Below is a small trained network, with its code and all its weights. Each question gives an input and a target symbol and asks what happens when units are switched off, that is, made to give their printed mean instead of their output.

import numpy as np


def w(rows, s, z=0):
    codes = np.array(rows[::2]) - 128.0
    scale = np.full(codes.shape[1], s)
    scale[-1] = z or s
    return codes * scale


def f(y):
    return y / 2 * (1 + np.tanh(0.7978845608 * (y + 0.044715 * y**3)))


def softmax(a):
    e = np.exp(a - a.max(-1, keepdims=True))
    return e / e.sum(-1, keepdims=True)


def log_softmax(a):
    a = a - a.max(-1, keepdims=True)
    return a - np.log(np.exp(a).sum(-1, keepdims=True))


def net(x, mask):
    ids = ['αγδεζηθλξπστφψω'.index(c) for c in x.split()]
    T = len(ids)
    res = E[ids] + P[:T]
    q, k, v = (res @ M[0].T for M in (Q, K, V))
    z = softmax(np.where(np.tri(T) > 0, q @ k.T / 2**0.5, -1e9)) @ v
    res = res + np.where(mask[0], z, O[0][:, -1]) @ O[0][:, :-1]
    y = f(res @ A[0][:, :-1].T + A[0][:, -1])
    res = res + np.where(mask[1:13], y, B[0][:, -1]) @ B[0][:, :-1]
    return log_softmax(res[-1] @ U[:, :-1].T + U[:, -1])


Q, K, V, O, A, B = {}, {}, {}, {}, {}, {}
E = w([
[34,95,119,128,90,170,94,133,161,119,111],'α',
[72,149,124,153,163,108,144,85,163,149,140],'γ',
[202,61,138,229,136,135,129,81,184,126,127],'δ',
[181,74,115,176,166,118,109,38,191,178,98],'ε',
[135,77,253,136,84,94,92,78,75,147,140],'ζ',
[56,111,111,206,125,143,124,157,148,135,121],'η',
[51,136,202,107,122,103,134,131,124,111,169],'θ',
[39,140,139,112,131,100,131,92,138,171,120],'λ',
[101,134,120,239,94,166,126,152,161,76,168],'ξ',
[87,120,105,210,23,174,95,121,170,86,170],'π',
[62,160,152,122,89,79,151,99,98,176,124],'σ',
[154,60,222,182,76,117,97,125,95,139,127],'τ',
[39,119,142,151,200,135,114,139,166,135,136],'φ',
[101,147,86,210,72,120,153,103,145,143,128],'ψ',
[190,91,151,171,147,74,175,40,134,189,82],'ω',
],0.021)
P = w([
[26,183,149,135,145,66,135,151,171,37,126],'0',
[24,142,130,151,135,247,143,86,76,165,176],'1',
[88,159,117,166,96,63,136,165,196,110,142],'2',
[53,119,137,166,133,243,143,74,75,168,165],'3',
[113,145,130,175,98,58,124,150,202,121,134],'4',
[77,104,151,165,137,240,133,67,71,172,155],'5',
[133,128,138,172,102,52,110,159,195,134,125],'6',
[99,77,156,160,135,241,141,59,73,181,144],'7',
[156,115,146,185,98,41,100,141,199,140,122],'8',
[124,62,165,165,139,233,134,46,69,182,143],'9',
[169,96,160,179,114,36,94,144,192,145,109],'10',
],0.016)
Q[0] = w([
[114,191,127,130,94,7,84,215,239,112,87],'head 1',
[63,63,217,238,75,96,104,83,206,206,145],'head 1',
],0.013)
K[0] = w([
[246,17,156,108,112,133,93,125,130,216,151],'head 1',
[211,68,185,148,163,99,83,82,107,85,64],'head 1',
],0.014)
V[0] = w([
[144,174,93,125,254,117,188,86,178,189,83],'head 1',
[151,74,92,172,168,216,84,181,207,56,182],'head 1',
],0.0094)
O[0] = w([
[92,44,37,122,141,144,163,132,131,161,253,2],'head 1',
[116,46,97,120,138,52,106,70,59,52,89,123],'head 1',
],0.013,0.004)
A[0] = w([
[91,73,87,129,117,79,103,107,120,77,125,86],'neuron 1',
[218,168,163,72,142,52,182,217,168,48,251,105],'neuron 2',
[199,147,74,58,124,21,91,152,118,45,158,13],'neuron 3',
[150,87,43,100,157,174,139,128,4,133,192,2],'neuron 4',
[130,123,66,106,152,94,168,189,228,131,135,146],'neuron 5',
[163,160,82,156,151,102,255,244,43,54,102,69],'neuron 6',
[156,183,153,120,113,82,143,168,180,86,45,26],'neuron 7',
[126,81,64,90,138,213,127,72,32,110,127,25],'neuron 8',
[171,131,105,76,154,111,78,135,99,66,96,15],'neuron 9',
[138,130,114,112,112,37,99,145,138,57,85,3],'neuron 10',
[137,152,160,135,135,183,135,111,60,130,74,69],'neuron 11',
[159,143,131,89,141,201,157,145,111,169,217,11],'neuron 12',
],0.01,0.0072)
B[0] = w([
[187,164,121,77,129,145,174,150,106,101,112,228],'neuron 1',
[124,100,138,94,248,170,130,115,142,199,54,141],'neuron 2',
[195,177,104,143,194,126,31,81,147,166,175,153],'neuron 3',
[150,112,186,69,128,141,82,118,218,100,104,162],'neuron 4',
[141,162,156,134,62,136,124,107,86,81,143,172],'neuron 5',
[128,158,94,167,155,67,133,109,70,160,123,129],'neuron 6',
[142,67,110,112,126,145,82,138,77,117,153,249],'neuron 7',
[111,168,137,204,165,127,122,209,103,127,163,169],'neuron 8',
[105,150,90,154,95,179,151,110,126,132,104,145],'neuron 9',
[49,126,142,142,131,152,178,178,190,178,148,210],'neuron 10',
[109,166,39,110,149,116,140,127,191,130,163,204],'neuron 11',
[170,96,104,99,96,62,121,138,86,125,68,198],'neuron 12',
],0.013,0.018)
U = w([
[98,127,160,190,102,2,95,75,157,52,62,236],'α',
[70,55,119,159,122,43,89,159,180,126,157,190],'γ',
[152,116,136,94,136,102,131,164,71,32,68,118],'δ',
[169,119,93,75,166,76,152,216,222,127,153,67],'ε',
[141,137,106,90,118,229,127,155,157,160,182,2],'ζ',
[116,112,94,181,174,136,105,131,20,137,187,144],'η',
[101,169,224,151,87,105,153,97,241,120,105,181],'θ',
[134,57,91,103,114,200,167,125,18,161,155,184],'λ',
[107,127,150,159,120,84,176,182,158,91,60,111],'ξ',
[109,83,125,83,101,175,159,124,174,84,42,84],'π',
[171,167,171,110,97,143,143,193,186,132,37,19],'σ',
[168,161,100,81,125,144,34,103,91,84,84,110],'τ',
[116,90,187,108,167,225,171,143,125,142,167,131],'φ',
[73,60,137,142,145,221,159,55,84,164,239,205],'ψ',
[154,82,126,30,77,152,135,116,181,73,102,69],'ω',
],0.0067,0.0072)

Each question gives the input, a string of symbols that net reads in full, and the target symbol t.
The units are the heads (2 rows each of Q, K, V and O) and the neurons (one row each of A and B). Each row of codes is followed by its name. A weight is (code - 128) times the scale printed after its matrix; where a second scale follows, it is the last column's (O, A, B and U).
mask holds one flag per unit, heads first, then neurons. A switched-off unit (its flag False) gives its mean, the last column of its rows in O or B, instead of its output. The means were averaged over made-up inputs and are rounded, as every weight is.
A unit's drop is (log p(t) with every unit on - log p(t) with that unit switched off) / (log p(t) with every unit on - log p(t) with every unit switched off).
The circuit of an input: a set's keep is (log p(t) with only the set's units on - log p(t) with every unit switched off) / (log p(t) with every unit on - log p(t) with every unit switched off). Starting from the 12 units with the biggest drops (on a tie, the unit counted first), units are removed one at a time, each time the one whose removal leaves the highest keep (on an exact tie, the one counted first), for as long as the keep stays at least 0.8.
units of the circuit, in order: the units of the circuit, biggest drop first
most important unit: the unit with the biggest drop
k most important neurons: the k neurons with the biggest drops, biggest first
input σ σ τ γ λ σ ω ψ, target σ: units of the circuit, in order => (head 1; neuron 12)
input φ ψ σ δ, target φ: most important unit => neuron 4
input η λ α ξ, target η: units of the circuit, in order => (head 1; neuron 8)
input λ η σ λ λ λ λ, target θ: units of the circuit, in order => (neuron 7; head 1; neuron 5)
input ε σ τ λ δ τ η ζ, target ε: units of the circuit, in order => (neuron 4; neuron 8; head 1)
input λ σ ζ τ ω π, target λ: units of the circuit, in order => (head 1; neuron 12)
input τ ζ δ π, target τ: 2 most important neurons => (neuron 10; neuron 7)
input π η φ η π, target ζ: 2 most important neurons => (neuron 10; neuron 7)
input θ λ ω λ τ α η ω λ λ, target θ: units of the circuit, in order => (head 1; neuron 7)
input σ δ φ ξ λ σ λ π ψ, target ε: units of the circuit, in order => (head 1; neuron 1; neuron 10; neuron 3)
input π λ π ε τ σ λ δ ζ ψ ξ, target τ: units of the circuit, in order => (neuron 7; head 1)
input ψ λ ξ λ λ σ, target ψ: 2 most important neurons => (neuron 12; neuron 1)
input δ ω σ λ γ, target λ: units of the circuit, in order => (head 1; neuron 12; neuron 5)
input ε τ θ ψ τ ξ λ γ θ ψ, target ε: units of the circuit, in order => (neuron 4; head 1; neuron 8)
input α δ λ ε η τ τ ζ, target α: 3 most important neurons => (neuron 7; neuron 10; neuron 1)
input ψ ω ψ λ λ τ λ λ φ, target γ: 3 most important neurons => (neuron 7; neuron 1; neuron 10)
input δ ξ φ γ, target δ: 3 most important neurons => (neuron 4; neuron 1; neuron 10)
input λ π ζ δ θ, target ε: 4 most important neurons => (neuron 1; neuron 10; neuron 3; neuron 7)
input φ λ ε ζ γ ψ δ τ θ ξ ε, target ω: units of the circuit, in order => (head 1; neuron 4; neuron 5; neuron 1)
input η π λ φ, target η: most important neuron => (neuron 8)
input λ δ λ λ δ ψ ζ λ δ η τ, target γ: 4 most important neurons => (neuron 7; neuron 1; neuron 10; neuron 11)
input ψ σ ε π τ ξ ξ λ ε τ ζ, target τ: units of the circuit, in order => (head 1; neuron 7)
input ξ ε θ, target ω: 3 most important neurons => (neuron 4; neuron 5; neuron 10)
